Here is a tiny trained network, its code and every weight. The questions are about switching its units off for an input and a class, where a switched-off unit gives its printed mean instead of its output.

import numpy as np


def w(rows, s, z=0):
    codes = np.array(rows[::2]) - 128.0
    scale = np.full(codes.shape[1], s)
    scale[-1] = z or s
    return codes * scale


def norm(h):
    return h / np.sqrt((h * h).mean(-1, keepdims=True) + 1e-5)


def f(y):
    return y / 2 * (1 + np.tanh(0.7978845608 * (y + 0.044715 * y**3)))


def log_softmax(a):
    a = a - a.max(-1, keepdims=True)
    return a - np.log(np.exp(a).sum(-1, keepdims=True))


def net(x, mask):
    res = np.array(x, float).reshape(1, 5) / 4 @ E
    u = 0
    for l in range(2):
        y = f(norm(res) @ A[l][:, :-1].T + A[l][:, -1])
        res = res + np.where(mask[u : u + 10], y, B[l][:, -1]) @ B[l][:, :-1]
        u += 10
    return log_softmax(norm(res)[-1] @ U[:, :-1].T + U[:, -1])


A, B = {}, {}
E = w([
[149,171,107,123,81,156,142,173,29,138,157,156],'x0',
[138,167,237,119,100,155,146,151,116,155,142,129],'x1',
[139,78,134,145,107,89,144,142,96,153,3,174],'x2',
[127,129,128,127,129,127,128,128,128,130,128,130],'x3',
[129,126,128,128,128,129,127,128,128,127,128,130],'x4',
],0.0039)
A[0] = w([
[122,127,131,122,147,134,124,113,245,128,178,97,102],'L0N1',
[120,129,104,152,145,109,133,123,181,111,120,122,111],'L0N2',
[127,137,250,138,126,131,137,149,119,137,98,136,5],'L0N3',
[131,126,158,107,127,166,127,120,112,119,80,103,56],'L0N4',
[129,106,164,123,125,120,128,129,254,131,73,153,102],'L0N5',
[121,148,75,131,138,147,126,138,170,120,244,117,78],'L0N6',
[120,152,221,114,123,141,136,140,163,142,223,131,55],'L0N7',
[106,141,169,103,134,127,125,129,105,132,151,169,21],'L0N8',
[126,117,85,100,123,127,153,138,129,174,80,126,51],'L0N9',
[134,98,147,114,136,144,115,123,114,136,127,106,101],'L0N10',
],0.0071,0.0016)
B[0] = w([
[159,142,150,128,86,117,92,145,255,92,104,233,253],'L0N1',
[153,49,168,112,126,222,147,185,143,162,85,119,168],'L0N2',
[95,135,155,50,122,72,168,76,160,210,181,143,210],'L0N3',
[75,136,143,155,122,86,123,138,147,166,145,146,135],'L0N4',
[82,123,115,127,204,92,130,49,83,135,194,36,236],'L0N5',
[90,108,117,72,111,63,178,79,79,244,125,80,251],'L0N6',
[163,153,142,211,177,171,93,162,108,7,72,103,239],'L0N7',
[140,38,124,137,86,173,113,147,112,164,97,97,137],'L0N8',
[134,153,124,171,133,175,88,152,156,62,146,119,152],'L0N9',
[104,139,160,150,113,109,117,109,135,150,131,140,127],'L0N10',
],0.006,0.0061)
A[1] = w([
[110,164,83,184,109,113,102,173,130,78,136,238,2],'L1N1',
[163,176,112,148,116,148,137,158,77,100,78,76,96],'L1N2',
[124,142,2,101,109,103,143,131,101,134,123,127,63],'L1N3',
[126,87,116,78,92,108,146,133,229,177,115,200,82],'L1N4',
[96,103,105,171,157,136,77,100,161,109,147,90,63],'L1N5',
[120,77,71,133,166,106,114,82,135,97,131,96,68],'L1N6',
[127,156,148,150,148,147,132,141,32,90,189,129,137],'L1N7',
[120,139,163,85,65,124,157,163,170,180,147,216,10],'L1N8',
[113,154,114,164,215,110,120,105,101,55,159,123,44],'L1N9',
[142,160,79,85,81,110,132,114,76,179,198,126,77],'L1N10',
],0.0077,0.0011)
B[1] = w([
[106,97,123,162,173,116,93,85,86,68,219,150,183],'L1N1',
[111,135,128,80,117,135,140,120,140,182,201,137,210],'L1N2',
[102,120,172,144,170,90,111,69,126,126,147,89,204],'L1N3',
[154,195,81,86,96,173,102,131,57,163,233,98,255],'L1N4',
[147,141,129,173,102,129,142,161,3,111,45,90,208],'L1N5',
[120,144,113,100,71,136,178,192,154,164,135,215,223],'L1N6',
[155,140,9,91,81,138,104,136,129,155,143,134,195],'L1N7',
[133,61,63,184,133,154,141,187,133,69,28,148,204],'L1N8',
[157,91,117,144,116,156,105,154,173,97,82,162,202],'L1N9',
[114,114,225,159,157,113,163,143,174,111,42,134,232],'L1N10',
],0.0074,0.0048)
U = w([
[183,199,39,35,54,202,114,151,132,200,215,98,200],'0',
[56,123,198,90,179,35,195,41,150,215,129,68,198],'1',
[128,65,87,168,98,160,186,218,89,115,16,182,198],'2',
[91,75,77,176,184,104,73,65,77,49,254,189,14],'3',
[193,182,213,169,160,164,55,107,224,10,115,107,2],'4',
],0.0067,0.0009)

Each question gives the input, the list of numbers given to net, and the class t.
The units are the neurons (one row each of A and B). Each row of codes is followed by its name. A weight is (code - 128) times the scale printed after its matrix; where a second scale follows, it is the last column's (A, B and U).
mask holds one flag per neuron, layer by layer. A switched-off neuron (its flag False) gives its mean, the last column of its row in B, instead of its output. The means were averaged over made-up inputs and are rounded, as every weight is.
A unit's drop is (log p(t) with every unit on - log p(t) with that unit switched off) / (log p(t) with every unit on - log p(t) with every unit switched off).
The circuit of an input: a set's keep is (log p(t) with only the set's units on - log p(t) with every unit switched off) / (log p(t) with every unit on - log p(t) with every unit switched off). Starting from the 12 units with the biggest drops (on a tie, the unit counted first), units are removed one at a time, each time the one whose removal leaves the highest keep (on an exact tie, the one counted first), for as long as the keep stays at least 0.8.
units of the circuit, in order: the units of the circuit, biggest drop first
most important unit: the unit with the biggest drop
k most important neurons: the k neurons with the biggest drops, biggest first
top k neurons in layer l: the k neurons of layer l with the biggest drops, biggest first
input [8,0,5,2,8], class 3: top 4 neurons in layer 0 => L0N6, L0N3, L0N5, L0N2
input [-7,1,-3,-6,-2], class 4: most important neuron => L0N1
input [2,-6,2,-3,-3], class 3: 2 most important neurons => L0N6, L0N5
input [1,-5,-7,-1,5], class 1: 3 most important neurons => L0N6, L1N10, L1N3
input [0,-7,0,8,-4], class 0: units of the circuit, in order => L0N5, L1N4
input [-4,-7,-6,-6,-2], class 0: units of the circuit, in order => L1N4, L0N1
input [1,0,-6,7,-7], class 1: 3 most important neurons => L0N6, L1N4, L0N5
input [-7,-6,0,-5,-7], class 0: 3 most important neurons => L0N7, L0N1, L1N4
input [3,4,1,-4,3], class 2: 4 most important neurons => L0N3, L0N5, L1N8, L0N1
input [-7,0,1,7,7], class 2: 3 most important neurons => L0N3, L0N6, L0N5
input [1,-7,4,-1,-5], class 3: 4 most important neurons => L0N5, L0N6, L1N1, L0N7
input [2,-5,1,-3,-2], class 3: top 3 neurons in layer 0 => L0N6, L0N5, L0N3
input [5,3,1,6,-4], class 2: 2 most important neurons => L0N5, L0N3
input [4,0,-1,-2,7], class 1: most important neuron => L0N1
input [-3,-6,-1,6,-2], class 0: 2 most important neurons => L1N4, L0N7
input [5,-3,1,-6,5], class 3: 2 most important neurons => L0N6, L0N5
input [-2,-6,-8,2,-4], class 0: 2 most important neurons => L0N1, L1N4
input [4,-3,2,-4,5], class 3: top 2 neurons in layer 0 => L0N6, L0N5
input [-7,-6,-8,-8,1], class 0: units of the circuit, in order => L0N1, L1N4
input [8,0,-2,-1,8], class 1: top 3 neurons in layer 1 => L1N10, L1N3, L1N4
input [-3,7,-7,-2,-4], class 4: most important unit => L0N7
input [-5,-3,-4,6,2], class 0: units of the circuit, in order => L1N4, L0N1
input [-1,-7,-4,-7,0], class 0: top 2 neurons in layer 0 => L0N1, L0N5
input [-7,-1,1,5,-7], class 2: top 2 neurons in layer 1 => L1N5, L1N6
input [-3,0,1,4,-2], class 2: top 3 neurons in layer 0 => L0N6, L0N5, L0N3
input [0,3,-4,3,-3], class 4: top 3 neurons in layer 0 => L0N7, L0N1, L0N5
